Below are the code and all the weights of a small trained network. Each question names an input and a target symbol and asks about switching units off, where a switched-off unit gives its printed mean instead of its output.

import numpy as np


def w(rows, s, z=0):
    codes = np.array(rows[::2]) - 128.0
    scale = np.full(codes.shape[1], s)
    scale[-1] = z or s
    return codes * scale


def f(y):
    return y / 2 * (1 + np.tanh(0.7978845608 * (y + 0.044715 * y**3)))


def softmax(a):
    e = np.exp(a - a.max(-1, keepdims=True))
    return e / e.sum(-1, keepdims=True)


def log_softmax(a):
    a = a - a.max(-1, keepdims=True)
    return a - np.log(np.exp(a).sum(-1, keepdims=True))


def net(x, mask):
    ids = ['ΞΠαβγεηλμστφω'.index(c) for c in x.split()]
    T = len(ids)
    res = E[ids] + P[:T]
    r = res
    for j in range(2):
        rows = slice(4 * j, 4 * j + 4)
        q, k, v = (r @ M[0][rows].T for M in (Q, K, V))
        z = softmax(np.where(np.tri(T) > 0, q @ k.T / 4**0.5, -1e9)) @ v
        o = O[0][rows]
        res = res + np.where(mask[j], z, o[:, -1]) @ o[:, :-1]
    y = f(res @ A[0][:, :-1].T + A[0][:, -1])
    res = res + np.where(mask[2:6], y, B[0][:, -1]) @ B[0][:, :-1]
    return log_softmax(res[-1] @ U[:, :-1].T + U[:, -1])


Q, K, V, O, A, B = {}, {}, {}, {}, {}, {}
E = w([
[199,169,32,104,189],'Ξ',
[64,147,152,163,164],'Π',
[105,90,189,185,163],'α',
[70,90,201,115,98],'β',
[18,129,92,211,134],'γ',
[75,56,140,42,111],'ε',
[134,111,126,119,198],'η',
[161,70,205,89,210],'λ',
[180,250,122,32,98],'μ',
[57,102,146,21,139],'σ',
[60,73,69,157,99],'τ',
[164,53,135,93,127],'φ',
[166,97,44,206,178],'ω',
],0.015)
P = w([
[167,106,147,115,38],'0',
[87,178,82,210,233],'1',
[99,194,87,218,234],'2',
[111,210,101,210,254],'3',
[93,186,86,223,248],'4',
[111,215,113,213,251],'5',
],0.0065)
Q[0] = w([
[174,147,116,134,97],'head 1',
[221,131,81,113,114],'head 1',
[88,200,137,145,126],'head 1',
[109,131,165,98,108],'head 1',
[134,111,133,126,144],'head 2',
[90,154,133,138,254],'head 2',
[121,64,138,100,61],'head 2',
[117,98,159,129,117],'head 2',
],0.02)
K[0] = w([
[118,160,99,117,70],'head 1',
[169,208,71,128,70],'head 1',
[66,130,167,118,150],'head 1',
[105,88,159,93,108],'head 1',
[148,109,122,110,103],'head 2',
[144,123,136,115,3],'head 2',
[47,160,121,100,211],'head 2',
[69,146,125,138,159],'head 2',
],0.018)
V[0] = w([
[204,76,162,128,146],'head 1',
[87,124,156,123,161],'head 1',
[95,175,198,127,122],'head 1',
[119,91,117,121,162],'head 1',
[17,181,140,83,136],'head 2',
[109,50,119,89,123],'head 2',
[104,116,10,92,120],'head 2',
[181,113,137,167,12],'head 2',
],0.012)
O[0] = w([
[190,157,166,126,176,159],'head 1',
[158,131,165,121,84,225],'head 1',
[112,166,144,156,99,146],'head 1',
[165,110,155,104,107,206],'head 1',
[216,161,165,136,8,177],'head 2',
[137,22,122,93,123,253],'head 2',
[140,146,56,104,62,137],'head 2',
[24,93,98,200,177,157],'head 2',
],0.011,0.0046)
A[0] = w([
[58,154,135,132,210,4],'neuron 1',
[1,140,192,43,41,163],'neuron 2',
[97,81,236,210,75,148],'neuron 3',
[164,193,73,89,206,41],'neuron 4',
],0.0071,0.0037)
B[0] = w([
[222,169,78,63,210,228],'neuron 1',
[66,255,111,79,93,253],'neuron 2',
[225,181,144,239,38,213],'neuron 3',
[203,143,150,28,42,169],'neuron 4',
],0.0071,0.0055)
U = w([
[197,147,47,117,126,2],'Ξ',
[144,215,107,152,107,253],'Π',
[106,118,178,202,111,141],'α',
[144,179,193,179,89,23],'β',
[123,207,119,201,113,143],'γ',
[215,127,95,86,47,52],'ε',
[192,144,172,122,153,218],'η',
[188,111,202,92,154,96],'λ',
[117,201,106,55,97,74],'μ',
[55,135,227,33,95,159],'σ',
[86,75,89,175,63,164],'τ',
[121,1,119,122,63,117],'φ',
[125,68,99,125,137,109],'ω',
],0.0069,0.0047)

Each question gives the input, a string of symbols that net reads in full, and the target symbol t.
The units are the heads (4 rows each of Q, K, V and O) and the neurons (one row each of A and B). Each row of codes is followed by its name. A weight is (code - 128) times the scale printed after its matrix; where a second scale follows, it is the last column's (O, A, B and U).
mask holds one flag per unit, heads first, then neurons. A switched-off unit (its flag False) gives its mean, the last column of its rows in O or B, instead of its output. The means were averaged over made-up inputs and are rounded, as every weight is.
A unit's drop is (log p(t) with every unit on - log p(t) with that unit switched off) / (log p(t) with every unit on - log p(t) with every unit switched off).
The circuit of an input: a set's keep is (log p(t) with only the set's units on - log p(t) with every unit switched off) / (log p(t) with every unit on - log p(t) with every unit switched off). Starting from all 6 units, units are removed one at a time, each time the one whose removal leaves the highest keep (on an exact tie, the one counted first), for as long as the keep stays at least 0.8.
units of the circuit, in order: the units of the circuit, biggest drop first
k most important neurons: the k neurons with the biggest drops, biggest first
which heads matter: for each layer, one digit per head in row order, 1 if its drop is at least 0.15 and else 0, layers parted by /
drop when u is switched off: that unit's drop, to one decimal
input Π σ σ τ σ β, target β: 2 most important neurons => (neuron 3; neuron 1)
input λ λ φ σ Ξ σ, target λ: units of the circuit, in order => (head 2; head 1)
input β σ β α, target α: units of the circuit, in order => (head 2; neuron 2)
input Ξ μ γ γ μ σ, target μ: which heads matter => 01
input σ σ β σ α, target ε: which heads matter => 01
input λ φ λ φ, target λ: which heads matter => 11
input φ τ λ τ, target ω: units of the circuit, in order => (head 2; neuron 1)
input φ λ Ξ φ, target ω: units of the circuit, in order => (head 2; head 1)
input λ μ η, target λ: which heads matter => 01
input μ Π μ σ γ Π, target γ: which heads matter => 11
input σ γ γ φ ω, target ε: which heads matter => 01
input σ σ η, target ε: units of the circuit, in order => (head 2)
input ε ε μ τ, target φ: which heads matter => 01
input α λ σ ω α σ, target η: units of the circuit, in order => (head 2; neuron 1; head 1)
input σ φ Ξ, target ε: most important neuron => (neuron 4)
input γ σ ε, target ε: drop when head 2 is switched off => 1.4
input σ σ φ, target ε: drop when neuron 4 is switched off => -0.1
input σ λ β, target ε: drop when neuron 4 is switched off => -0.1
